Each row is followed by its class.
214,269,-226,322,79,-167,105,197,-219,-209,-278,-180,75,-94,273,34,277,50,161,142,258,183,530,218,157,-12,102,15,107,-61,109,324,-130,150,-10,96,148  (151)
7,45,-50,25,36,-54,-21,-42,37,13,-36,-13,-84,-54,39,-35,44,87,-3,97,10,45,119,-12,-54,-12,-108,-70,45,-93,-5,11,9,-75,0,-68,-20  (177)
-85,-42,127,-239,-31,153,44,-335,141,223,411,47,-98,51,-146,-83,10,24,-418,13,-75,-247,-359,-397,-119,135,-132,146,-118,97,-131,-277,147,-171,23,-337,-101  (151)
72,144,-35,89,-104,-87,119,-66,-74,-98,-46,-83,45,-81,75,40,128,43,-73,-62,-32,-6,240,-32,84,-50,-53,23,-35,-28,-38,106,-61,96,-42,-184,41  (150)
175,180,-208,335,86,-76,293,33,-49,-308,-212,-164,127,-161,175,177,215,185,-37,-73,-114,112,478,-113,124,-42,-173,108,-38,-170,-74,189,-106,241,16,-247,78  (177)
-75,-141,27,-258,-64,-12,-105,-100,17,215,322,-3,-54,83,-191,-46,-214,20,-268,-155,-121,-164,-281,-139,-50,-18,-61,88,-56,77,-312,-82,60,-83,-120,-254,-180  (57)
150,98,16,137,235,-49,263,-39,131,-99,-226,-67,103,-112,8,-8,235,105,-21,118,-59,24,228,-140,-66,32,-110,62,-7,-131,33,65,-22,25,65,-127,110  (57)
172,61,8,110,-4,-117,130,72,-179,-146,-152,80,34,30,196,123,72,-185,114,-167,152,32,81,178,82,3,63,53,88,43,140,45,74,10,52,33,239  (142)
-18,-64,221,-218,-187,-105,-116,-170,25,173,262,177,-93,92,-128,-50,81,-185,-161,-52,108,-143,-292,29,-46,-43,35,12,39,71,28,-95,121,-174,-23,-55,-27  (46)
339,230,-116,395,189,-134,267,214,-56,-345,-574,-191,203,-176,248,75,275,76,231,149,32,230,599,118,48,-14,-35,11,130,-151,179,350,-169,251,98,63,196  (142)
-192,-291,358,-559,-335,135,-400,-298,13,596,669,369,-198,226,-257,-206,-396,-380,-232,-63,112,-279,-899,-111,-148,59,56,-7,-42,285,-50,-564,343,-503,-52,-96,-94  (150)
128,41,112,-64,301,5,67,-58,81,128,-204,-90,-46,-101,-45,-176,-6,141,120,339,235,66,42,-93,-20,-39,-48,-114,66,-143,-5,-43,-7,-167,-116,10,32  (71)
74,1,-159,-210,-121,-177,-149,-26,-63,171,266,35,-25,86,-46,81,-112,-161,-317,-228,-123,-175,-222,-44,-11,10,59,117,-73,157,-185,-89,139,-124,-136,-320,-88  (142)
-109,-181,261,-489,-165,22,-245,-213,17,458,392,226,-149,232,-155,-150,-215,-200,-213,85,184,-234,-643,-7,-103,-10,103,-13,37,205,-33,-267,231,-359,-120,-9,-9  (57)
30,70,-70,159,53,-42,254,-132,79,-242,1,-20,91,-101,19,201,124,39,-184,-248,-226,-84,118,-206,73,29,-164,164,-170,-19,-121,-25,46,82,66,-419,102  (46)
-29,-129,157,-325,-269,-17,-148,-233,-88,374,504,199,-119,166,-68,-74,-297,-256,-303,-175,17,-254,-522,-103,-25,67,-21,74,-79,185,-143,-372,262,-291,-146,-316,-87  (71)
103,64,-65,48,346,-64,75,115,55,-15,-315,-109,33,-35,-17,-36,96,51,104,134,122,103,169,94,-44,35,52,-49,36,-134,33,139,-64,-18,-5,82,50  (7)
-98,-207,190,-502,-373,46,-323,-369,17,549,763,271,-186,185,-213,-140,-299,-252,-488,-120,-89,-342,-715,-310,-192,129,-98,95,-104,256,-203,-445,302,-399,-31,-468,-154  (177)
-73,-102,145,-193,-228,71,-64,-169,12,180,451,102,-44,22,-163,-49,-103,-115,-292,-80,-4,-144,-281,-195,-3,129,-94,90,-142,59,-186,-209,118,-227,-51,-246,-182  (7)
-26,1,61,-55,300,141,171,-299,251,127,6,39,-97,-26,-149,-83,155,58,-162,181,11,-114,-146,-329,-176,34,-155,110,-79,-76,20,-283,137,-187,36,-255,45  (71)
-149,-188,132,-350,0,88,-189,-266,240,442,434,229,-129,183,-307,-78,-34,-150,-351,-19,-141,-306,-602,-304,-327,153,-72,129,-138,174,-92,-352,281,-318,142,-364,-1  (46)
25,106,-170,199,244,-20,304,-4,111,-283,-139,-170,136,-160,-38,210,221,232,-168,-159,-239,-12,282,-253,28,-47,-146,228,-220,-59,-218,159,-121,147,104,-344,57  (57)
286,223,-276,311,169,-227,319,284,-149,-428,-396,-261,296,-76,223,207,246,112,-6,-202,-66,87,544,239,223,29,21,104,11,-172,-85,467,-344,369,-55,93,-22  (57)
363,213,-48,376,335,-67,287,209,-18,-257,-668,-160,198,-166,220,1,255,76,348,261,109,229,548,89,-30,-44,20,-25,93,-148,229,272,-162,177,104,161,300  (95)
211,151,-104,235,58,-37,230,17,-120,-196,-179,-133,117,-118,177,81,109,34,17,-8,-59,77,324,-53,59,-4,-67,130,-37,-22,-12,111,-30,139,10,-184,146  (150)
-96,-53,-45,3,-90,-32,-48,-96,78,77,187,74,1,72,-110,72,43,2,-208,-138,-180,-125,-69,-125,-128,-36,-128,153,-74,45,-166,-92,130,-34,83,-347,17  (150)
108,15,-40,134,-149,-193,20,132,-106,-169,-95,-26,76,-120,49,151,-7,39,89,-254,-29,75,240,54,161,-114,-42,-28,29,-51,-102,173,-65,92,-60,-148,54  (142)
212,178,-74,333,411,-23,325,112,40,-225,-548,-161,97,-177,156,-36,208,152,289,224,85,214,488,14,50,17,-54,-48,67,-234,154,117,-78,114,17,98,178  (95)
-47,-23,-3,-180,109,-16,-81,-168,116,139,213,20,-82,-17,-223,-38,59,-81,-213,-97,-12,-100,-229,-133,-84,13,-2,60,-115,44,-99,-135,46,-154,-25,-104,-118  (151)
151,48,109,197,-105,-77,114,79,-134,-210,-167,138,65,-71,136,52,133,-245,254,-154,112,129,167,202,60,-8,65,-8,102,-35,268,34,3,59,66,159,149  (142)
-39,8,-21,-120,-173,-85,-23,-185,-15,125,270,93,-21,51,-47,29,46,-66,-267,-102,-56,-122,-155,-117,-8,-12,-20,82,-85,100,-48,-73,107,-33,-10,-264,17  (57)
58,39,-18,69,-103,-54,72,-84,19,-83,34,8,38,-37,-2,101,44,6,-115,-94,-92,-61,30,-91,33,-101,-108,82,-54,31,-82,11,34,33,-17,-228,58  (46)
-9,-21,102,-57,222,108,83,-148,64,131,35,-46,-50,-3,-41,-214,29,102,-8,332,206,-17,-75,-131,-19,57,-78,30,43,-110,-19,-178,110,-170,-74,9,7  (150)
200,119,21,26,22,-123,100,142,-162,-139,-129,-54,108,16,147,-8,54,-130,61,-18,176,35,145,251,147,2,162,16,58,-61,0,161,-76,54,-158,209,11  (150)
-11,-3,90,-199,-180,1,-58,-249,3,253,387,15,-75,29,-77,-125,-30,-48,-324,120,108,-182,-259,-212,27,74,-47,41,-95,72,-89,-188,124,-189,-114,-218,-88  (7)
-72,-14,85,-280,-175,15,-174,-141,-98,248,326,107,-123,194,28,-137,-105,-170,-175,128,280,-134,-345,128,25,56,106,-24,57,140,9,-143,159,-254,-154,141,-45  (151)
256,188,104,389,-109,-132,245,149,-189,-351,-412,92,93,-163,353,122,148,-98,375,-17,136,214,458,198,153,-53,61,-73,170,-74,354,149,-39,163,94,43,329  (7)
241,127,-80,277,42,-159,321,68,-60,-360,-88,-110,293,-74,48,140,243,-40,-145,-266,-186,-30,320,-12,139,42,-60,253,-108,-109,-147,227,-163,270,-18,-183,-40  (71)
-8,-37,7,-54,-255,-91,-69,-238,47,170,369,177,-23,4,-132,139,-1,-168,-353,-291,-242,-194,-210,-320,-113,-43,-136,236,-185,226,-175,-227,257,-114,85,-675,125  (151)
-158,-189,274,-430,-31,165,-132,-383,167,509,507,175,-144,181,-248,-263,-163,-184,-366,176,117,-328,-700,-263,-192,99,-60,120,-127,125,-131,-496,296,-439,-111,-223,-111  (71)
31,31,53,-55,-18,-33,3,38,-83,38,-83,89,-53,7,94,32,15,-56,97,103,173,55,21,87,12,-46,73,-28,79,59,58,31,78,-115,8,38,196  (57)
267,174,-90,498,439,-23,396,264,27,-438,-697,-303,229,-260,191,33,277,292,345,233,30,314,728,57,61,11,-112,-2,45,-261,71,389,-251,235,92,159,175  (95)
149,102,-30,-19,-22,-209,-30,102,-121,-55,22,-3,41,37,29,-2,150,-116,-33,-43,176,25,124,160,114,50,124,36,88,-4,33,108,15,-41,-40,74,-34  (142)
257,192,-97,325,288,-9,463,49,-18,-375,-437,-294,177,-159,212,79,204,278,16,143,-35,113,505,-57,131,-5,-166,102,25,-211,-47,280,-190,263,-70,-59,96  (150)
0,-64,53,-82,-189,-48,-139,36,-63,40,62,155,-33,-4,-29,149,-158,-122,30,-333,-158,35,-83,23,-57,-44,-6,-57,-14,110,-58,36,6,-14,90,-170,71  (177)
-9,-22,40,-215,-67,5,-141,-152,51,296,296,45,-60,135,-105,-130,-31,-69,-274,128,40,-176,-255,-98,-107,93,-33,82,17,60,-120,-134,123,-170,-42,-205,-112  (46)
-69,-131,189,-384,-8,-11,-212,-222,81,362,300,209,-159,120,-176,-99,-129,-273,-175,-21,138,-195,-558,-44,-158,13,110,-15,-56,188,-8,-315,235,-368,-49,-111,27  (71)
109,109,-35,32,135,-105,11,107,-24,-33,-31,-84,119,69,30,-18,224,-11,-60,111,215,-9,72,91,67,4,126,105,-33,17,-48,169,-18,-13,10,134,102  (177)
-84,-63,104,-200,2,74,-167,-176,-60,301,296,70,-118,159,-45,-201,-67,-162,-117,281,294,-92,-324,20,-75,68,113,35,21,157,79,-199,149,-213,-37,74,6  (95)
104,110,71,-18,158,7,118,-142,23,113,-83,-86,-23,-38,69,-182,172,35,-39,393,296,53,85,-20,18,86,-13,-51,88,-102,170,-1,-4,-103,-41,92,31  (57)
260,186,90,157,177,-79,267,114,-133,-251,-466,-115,101,-79,244,-85,207,-31,297,144,295,169,293,268,164,-52,176,-123,199,-155,279,219,-110,167,-71,449,160  (7)
1,-42,12,-84,99,28,29,-129,95,133,132,-32,3,16,-111,-103,81,-16,-179,44,-44,-128,-110,-182,-117,100,-90,137,-30,-49,-89,-156,88,-97,12,-177,-81  (142)
-45,-4,-182,-76,3,-53,-38,-111,20,74,311,-9,9,63,-108,97,9,-47,-367,-250,-168,-146,-137,-167,-23,63,-41,200,-136,94,-244,-85,122,-47,-9,-393,-95  (151)
288,149,-59,331,-48,-247,264,97,-17,-406,-171,-8,291,-126,99,262,359,-133,-114,-432,-175,-20,340,13,130,3,-60,229,-132,-78,-12,213,-175,225,150,-177,105  (177)
70,55,-167,-3,-9,-101,-13,-54,-96,86,185,-109,-16,15,-8,15,5,43,-215,-70,-17,-85,117,-127,53,62,-62,125,-65,-8,-214,-27,31,-13,-60,-326,-94  (95)
244,213,-118,342,326,-121,230,183,-19,-241,-451,-285,136,-102,120,-96,422,181,159,291,213,193,565,124,38,-47,10,6,101,-250,153,420,-283,245,47,289,56  (177)
90,131,23,-4,261,50,166,-102,154,41,-66,-109,44,-70,-23,-125,209,141,-124,307,78,-21,106,-241,-51,128,-108,38,-81,-121,-48,-1,2,-100,37,-109,38  (177)
-209,-231,121,-452,-347,53,-203,-359,93,442,808,171,-113,255,-270,-73,-174,-163,-684,-208,-128,-432,-754,-287,-114,116,-92,177,-152,206,-315,-338,269,-277,-68,-399,-261  (7)
-219,-209,138,-553,-312,31,-284,-286,62,460,637,262,-186,219,-229,-48,-357,-221,-453,-237,-113,-355,-747,-171,-125,51,1,42,-139,243,-286,-421,345,-380,-157,-363,-145  (7)
19,-8,-54,-122,-156,-47,-97,-102,-26,188,285,83,-14,70,-49,57,-88,-158,-274,-134,-98,-154,-197,-123,-35,76,4,131,-91,113,-146,-160,155,-77,-37,-381,-30  (7)
353,261,-49,331,121,-172,210,328,-149,-373,-505,-239,233,-148,272,8,334,100,279,247,257,239,589,263,220,-3,151,-41,156,-147,207,511,-297,243,-16,389,133  (142)
-261,-266,200,-462,-277,81,-248,-394,90,399,695,284,-167,164,-273,-47,-304,-272,-408,-304,-96,-355,-789,-230,-101,111,-75,96,-185,247,-183,-527,314,-349,-72,-361,-116  (142)
28,59,43,121,189,2,86,-26,47,-52,-235,15,-17,-62,17,-18,143,12,166,59,108,108,146,42,-44,-22,-22,-38,87,-84,149,13,-9,19,81,42,138  (151)
-13,25,-78,97,-59,-17,148,-46,11,-176,26,-18,63,-73,27,111,69,61,-95,-152,-136,5,113,-74,73,-16,-90,61,-79,-44,-61,38,-27,120,-5,-116,-17  (57)
45,-17,139,-157,-63,-16,-21,-163,-28,105,93,181,-55,75,56,-48,-19,-206,-45,-11,101,-91,-247,-11,-30,4,54,19,44,78,117,-201,186,-148,8,-45,146  (177)
-83,-58,42,-130,-221,94,42,-287,-1,135,419,159,-113,51,-55,34,-111,-100,-304,-214,-178,-189,-255,-277,-39,49,-172,163,-110,59,-150,-375,230,-156,-29,-412,-109  (71)
0,-71,109,-85,-125,-35,-199,92,-49,142,71,241,-7,26,-21,99,-139,-231,130,-95,85,11,-215,43,-35,-45,136,8,-29,235,38,-125,164,-189,129,-79,266  (57)
20,64,-74,72,-220,-112,40,-43,-57,-88,118,15,-13,-37,77,152,20,25,-158,-149,-132,-61,128,-46,64,18,-114,37,-63,29,-94,69,6,38,-22,-348,1  (46)
160,194,-70,227,45,-130,135,145,-172,-310,-352,-95,35,-120,276,35,134,-21,280,130,271,203,392,315,213,-68,108,-138,173,-111,229,227,-122,123,-104,320,113  (142)
57,-55,-56,-21,-167,-79,-50,-11,-68,58,232,-19,89,39,-28,53,-83,-7,-234,-111,-136,-130,-45,-122,37,33,-53,151,-76,73,-232,20,13,12,-49,-322,-67  (95)
244,195,-81,331,328,-168,287,133,-108,-357,-488,-17,77,-183,225,94,236,-105,375,-103,205,203,404,234,191,-52,115,1,74,-161,272,48,-62,96,26,211,254  (57)
70,11,98,-36,25,-100,-97,91,-131,57,-30,34,-26,27,11,-101,-2,-173,148,98,254,52,-18,200,36,-18,184,-57,39,80,123,52,-19,-98,-21,255,73  (95)
104,73,115,-42,23,-79,19,-117,-41,114,46,43,-73,39,78,-70,86,-107,0,118,306,-56,-99,25,144,-22,74,14,92,-11,130,-189,168,-155,-81,28,112  (46)
111,48,-1,-81,-93,-127,-21,-22,-60,48,154,56,57,149,-4,-8,146,-193,-204,-124,80,-155,-58,67,18,64,78,123,12,-5,-15,10,4,11,-22,-33,-53  (177)
63,12,-2,-41,-136,-154,-46,-89,-20,75,255,15,25,8,-51,63,63,-71,-274,-203,-49,-130,-50,-129,26,-16,-35,155,-121,52,-170,-19,41,-31,-17,-352,-15  (177)
